Below is a small trained network, with its code and all its weights. Each question gives an input and a class and asks what happens when units are switched off, that is, made to give their printed mean instead of their output.

import numpy as np


def w(rows, s, z=0):
    codes = np.array(rows[::2]) - 128.0
    scale = np.full(codes.shape[1], s)
    scale[-1] = z or s
    return codes * scale


def f(y):
    return y / 2 * (1 + np.tanh(0.7978845608 * (y + 0.044715 * y**3)))


def log_softmax(a):
    a = a - a.max(-1, keepdims=True)
    return a - np.log(np.exp(a).sum(-1, keepdims=True))


def net(x, mask):
    res = np.array(x, float).reshape(1, 7) / 4 @ E
    y = f(res @ A[0][:, :-1].T + A[0][:, -1])
    res = res + np.where(mask, y, B[0][:, -1]) @ B[0][:, :-1]
    return log_softmax(res[-1] @ U[:, :-1].T + U[:, -1])


A, B = {}, {}
E = w([
[126,127,134,125,124,131,127,131],'x0',
[123,129,121,134,133,122,130,122],'x1',
[160,177,7,163,28,111,160,188],'x2',
[102,68,133,241,166,220,131,202],'x3',
[129,130,127,129,129,130,129,126],'x4',
[129,127,133,124,126,130,127,132],'x5',
[165,231,140,129,209,83,55,218],'x6',
],0.012)
A[0] = w([
[147,186,65,66,46,91,149,142,118],'n0',
[133,75,103,105,84,120,124,41,221],'n1',
[110,22,175,107,140,149,141,8,227],'n2',
[124,237,89,154,136,106,109,212,24],'n3',
[104,145,132,112,86,108,175,57,126],'n4',
[122,96,68,156,4,153,163,81,141],'n5',
[149,134,169,112,246,111,126,124,138],'n6',
[120,90,86,248,112,176,145,239,2],'n7',
[113,191,172,99,218,155,111,111,106],'n8',
[140,129,144,29,164,65,134,76,168],'n9',
[139,123,153,111,148,138,138,86,205],'n10',
[112,138,144,133,152,111,108,115,111],'n11',
[142,155,131,97,96,131,135,145,122],'n12',
[149,202,124,105,152,100,130,88,143],'n13',
[127,60,161,192,222,178,146,146,115],'n14',
[98,2,128,174,55,171,161,83,132],'n15',
[164,67,145,181,208,183,139,137,110],'n16',
],0.015,0.0075)
B[0] = w([
[90,147,163,195,96,91,69,89,244],'n0',
[204,127,180,187,136,206,130,145,217],'n1',
[122,118,187,149,177,114,243,114,250],'n2',
[75,190,157,167,169,103,199,182,216],'n3',
[190,193,119,182,155,177,119,121,191],'n4',
[219,126,83,141,73,172,53,130,244],'n5',
[160,118,89,85,137,168,64,118,199],'n6',
[173,154,80,66,129,160,254,177,225],'n7',
[158,144,90,65,126,154,92,119,191],'n8',
[155,117,122,45,131,101,198,148,221],'n9',
[123,119,162,98,155,138,155,126,170],'n10',
[138,113,111,114,127,121,112,148,145],'n11',
[122,128,132,139,140,106,108,112,156],'n12',
[93,111,134,76,141,84,124,109,189],'n13',
[71,103,142,197,131,156,56,151,211],'n14',
[37,57,108,67,76,38,153,103,242],'n15',
[82,121,113,197,143,155,84,114,194],'n16',
],0.033,0.024)
U = w([
[185,138,209,185,187,177,254,156,226],'0',
[188,120,141,36,172,113,84,103,251],'1',
[62,10,181,221,142,167,133,80,72],'2',
[101,133,91,194,184,226,23,167,47],'3',
[229,119,169,231,43,132,58,49,136],'4',
[78,203,189,211,116,27,74,119,28],'5',
[194,80,43,127,23,155,152,138,91],'6',
],0.0075,0.0027)

Each question gives the input, the list of numbers given to net, and the class t.
The units are the neurons (one row each of A and B). Each row of codes is followed by its name. A weight is (code - 128) times the scale printed after its matrix; where a second scale follows, it is the last column's (A, B and U).
mask holds one flag per neuron, in row order. A switched-off neuron (its flag False) gives its mean, the last column of its row in B, instead of its output. The means were averaged over made-up inputs and are rounded, as every weight is.
A unit's drop is (log p(t) with every unit on - log p(t) with that unit switched off) / (log p(t) with every unit on - log p(t) with every unit switched off).
The circuit of an input: a set's keep is (log p(t) with only the set's units on - log p(t) with every unit switched off) / (log p(t) with every unit on - log p(t) with every unit switched off). Starting from the 12 units with the biggest drops (on a tie, the unit counted first), units are removed one at a time, each time the one whose removal leaves the highest keep (on an exact tie, the one counted first), for as long as the keep stays at least 0.8.
units of the circuit, in order: the units of the circuit, biggest drop first
most important unit: the unit with the biggest drop
k most important neurons: the k neurons with the biggest drops, biggest first
drop of u: that unit's drop, to one decimal
input [-7,-3,8,-1,8,6,8], class 5: units of the circuit, in order	[n0]
input [1,-5,1,-6,8,-2,4], class 5: 2 most important neurons	[n0 n7]
input [0,3,-8,-4,-5,2,1], class 1: 2 most important neurons	[n6 n8]
input [1,-7,1,-4,-1,2,6], class 5: 2 most important neurons	[n3 n7]
input [2,-5,2,1,-4,-7,-6], class 6: 3 most important neurons	[n15 n5 n0]
input [-2,2,1,7,1,7,-5], class 6: 3 most important neurons	[n7 n5 n0]
input [-3,2,2,0,4,7,0], class 4: 4 most important neurons	[n2 n7 n3 n15]
input [-3,4,6,6,-8,-8,0], class 6: 3 most important neurons	[n2 n5 n1]
input [-1,3,1,-6,-8,-1,2], class 5: 3 most important neurons	[n0 n7 n2]
input [3,-6,1,3,8,2,-8], class 6: 2 most important neurons	[n5 n15]
input [5,-6,1,-8,0,3,2], class 5: 3 most important neurons	[n0 n7 n5]
input [6,-7,8,1,2,-3,-1], class 6: 2 most important neurons	[n7 n5]
input [6,-6,1,-4,-7,-6,-1], class 4: 3 most important neurons	[n7 n3 n2]
input [4,2,2,-8,1,-3,-3], class 4: most important unit	n0
input [-4,4,-8,5,-1,4,-1], class 2: drop of n2	0.5
input [6,-8,3,-8,-7,-8,-8], class 4: drop of n5	0.6
